Here is a tiny trained network, its code and every weight. The questions are about switching its units off for an input and a target symbol, where a switched-off unit gives its printed mean instead of its output.

import numpy as np


def w(rows, s, z=0):
    codes = np.array(rows[::2]) - 128.0
    scale = np.full(codes.shape[1], s)
    scale[-1] = z or s
    return codes * scale


def f(y):
    return y / 2 * (1 + np.tanh(0.7978845608 * (y + 0.044715 * y**3)))


def softmax(a):
    e = np.exp(a - a.max(-1, keepdims=True))
    return e / e.sum(-1, keepdims=True)


def log_softmax(a):
    a = a - a.max(-1, keepdims=True)
    return a - np.log(np.exp(a).sum(-1, keepdims=True))


def net(x, mask):
    ids = ['βγελμξπψω'.index(c) for c in x.split()]
    T = len(ids)
    res = E[ids] + P[:T]
    r = res
    for j in range(3):
        rows = slice(2 * j, 2 * j + 2)
        q, k, v = (r @ M[0][rows].T for M in (Q, K, V))
        z = softmax(np.where(np.tri(T) > 0, q @ k.T / 2**0.5, -1e9)) @ v
        o = O[0][rows]
        res = res + np.where(mask[j], z, o[:, -1]) @ o[:, :-1]
    y = f(res @ A[0][:, :-1].T + A[0][:, -1])
    res = res + np.where(mask[3:19], y, B[0][:, -1]) @ B[0][:, :-1]
    return log_softmax(res[-1] @ U[:, :-1].T + U[:, -1])


Q, K, V, O, A, B = {}, {}, {}, {}, {}, {}
E = w([
[85,56,74,122],'β',
[95,157,156,220],'γ',
[113,116,243,122],'ε',
[154,129,12,189],'λ',
[76,139,174,96],'μ',
[193,54,147,105],'ξ',
[83,179,78,98],'π',
[176,206,98,223],'ψ',
[249,81,155,234],'ω',
],0.02)
P = w([
[128,204,113,8],'0',
[158,189,140,18],'1',
[138,152,133,58],'2',
[104,150,118,111],'3',
[83,136,96,158],'4',
[72,142,97,190],'5',
[50,113,57,253],'6',
[39,138,86,223],'7',
[37,143,63,226],'8',
],0.0048)
Q[0] = w([
[201,154,161,176],'H0',
[149,125,75,139],'H0',
[13,254,176,142],'H1',
[36,151,188,81],'H1',
[173,98,85,206],'H2',
[160,55,132,139],'H2',
],0.0094)
K[0] = w([
[225,92,144,246],'H0',
[146,147,47,112],'H0',
[241,156,139,170],'H1',
[233,31,93,91],'H1',
[184,97,138,241],'H2',
[178,65,159,141],'H2',
],0.011)
V[0] = w([
[188,129,90,144],'H0',
[244,158,110,166],'H0',
[97,51,158,254],'H1',
[198,120,143,95],'H1',
[2,140,103,107],'H2',
[108,149,128,235],'H2',
],0.0082)
O[0] = w([
[254,217,137,23,147],'H0',
[126,140,141,94,195],'H0',
[128,128,139,39,247],'H1',
[137,152,137,71,158],'H1',
[145,148,54,202,4],'H2',
[194,210,149,127,241],'H2',
],0.0082,0.0037)
A[0] = w([
[175,90,84,190,184],'N0',
[132,193,156,42,204],'N1',
[77,113,73,178,127],'N2',
[160,92,2,192,148],'N3',
[74,211,132,143,188],'N4',
[113,144,100,45,66],'N5',
[109,124,145,206,129],'N6',
[56,114,84,96,250],'N7',
[83,124,156,138,116],'N8',
[207,153,137,180,187],'N9',
[128,150,14,177,33],'N10',
[88,165,169,135,53],'N11',
[101,62,81,88,44],'N12',
[153,191,81,213,47],'N13',
[129,192,96,122,94],'N14',
[122,166,167,63,254],'N15',
],0.013,0.0031)
B[0] = w([
[137,120,185,54,148],'N0',
[90,151,111,160,247],'N1',
[145,142,103,149,202],'N2',
[99,69,101,109,176],'N3',
[199,131,90,166,200],'N4',
[160,106,255,117,157],'N5',
[132,67,135,96,166],'N6',
[120,179,107,131,218],'N7',
[148,195,184,187,164],'N8',
[54,156,152,111,219],'N9',
[125,121,146,92,170],'N10',
[221,54,208,176,151],'N11',
[119,130,152,68,160],'N12',
[209,182,135,132,170],'N13',
[163,164,173,92,158],'N14',
[107,142,90,154,227],'N15',
],0.0091,0.012)
U = w([
[91,124,76,73,112],'β',
[244,135,148,172,88],'γ',
[146,86,191,166,75],'ε',
[207,159,104,50,106],'λ',
[87,164,31,244,186],'μ',
[185,91,157,89,183],'ξ',
[173,174,1,123,140],'π',
[157,221,58,149,2],'ψ',
[65,202,145,89,165],'ω',
],0.009,0.0078)

Each question gives the input, a string of symbols that net reads in full, and the target symbol t.
The units are the heads (2 rows each of Q, K, V and O) and the neurons (one row each of A and B). Each row of codes is followed by its name. A weight is (code - 128) times the scale printed after its matrix; where a second scale follows, it is the last column's (O, A, B and U).
mask holds one flag per unit, heads first, then neurons. A switched-off unit (its flag False) gives its mean, the last column of its rows in O or B, instead of its output. The means were averaged over made-up inputs and are rounded, as every weight is.
A unit's drop is (log p(t) with every unit on - log p(t) with that unit switched off) / (log p(t) with every unit on - log p(t) with every unit switched off).
The circuit of an input: a set's keep is (log p(t) with only the set's units on - log p(t) with every unit switched off) / (log p(t) with every unit on - log p(t) with every unit switched off). Starting from the 12 units with the biggest drops (on a tie, the unit counted first), units are removed one at a time, each time the one whose removal leaves the highest keep (on an exact tie, the one counted first), for as long as the keep stays at least 0.8.
circuit, biggest first: the units of the circuit, biggest drop first
unit that matters most: the unit with the biggest drop
k most important neurons: the k neurons with the biggest drops, biggest first
heads that matter: for each layer, one digit per head in row order, 1 if its drop is at least 0.15 and else 0, layers parted by /
drop of u: that unit's drop, to one decimal
input μ μ μ π, target π: heads that matter -> 001
input ω γ λ, target ω: circuit, biggest first -> (H2, N4)
input π ε ω ψ ψ, target ω: circuit, biggest first -> (N9, H2)
input μ λ ω μ ω ε γ γ, target γ: 2 most important neurons -> (N11, N4)
input λ ω λ ω γ ω μ ξ, target ω: circuit, biggest first -> (N1, H2, H0)
input μ μ γ, target γ: unit that matters most -> N13
input λ π μ ω γ ξ, target ω: 3 most important neurons -> (N4, N11, N1)
input λ ω ψ, target ω: circuit, biggest first -> (H2, N9)
input π π γ ψ ψ, target ψ: 2 most important neurons -> (N9, N13)
input ψ ε λ ω ω μ μ ψ, target ψ: heads that matter -> 100
input μ γ μ β μ π λ ξ ε, target ε: heads that matter -> 100
input λ π μ γ λ, target λ: 2 most important neurons -> (N13, N0)
input μ μ ω β ξ β ξ λ π, target π: heads that matter -> 101
input ω μ ω μ ω λ, target ω: heads that matter -> 101
input μ β μ β, target β: unit that matters most -> N3
input ω γ μ μ π ω β μ, target μ: drop of H0 -> 0.4
input μ λ π π μ μ μ ω, target ω: drop of N12 -> 0.0
input μ μ π ε β, target β: drop of H2 -> 0.2
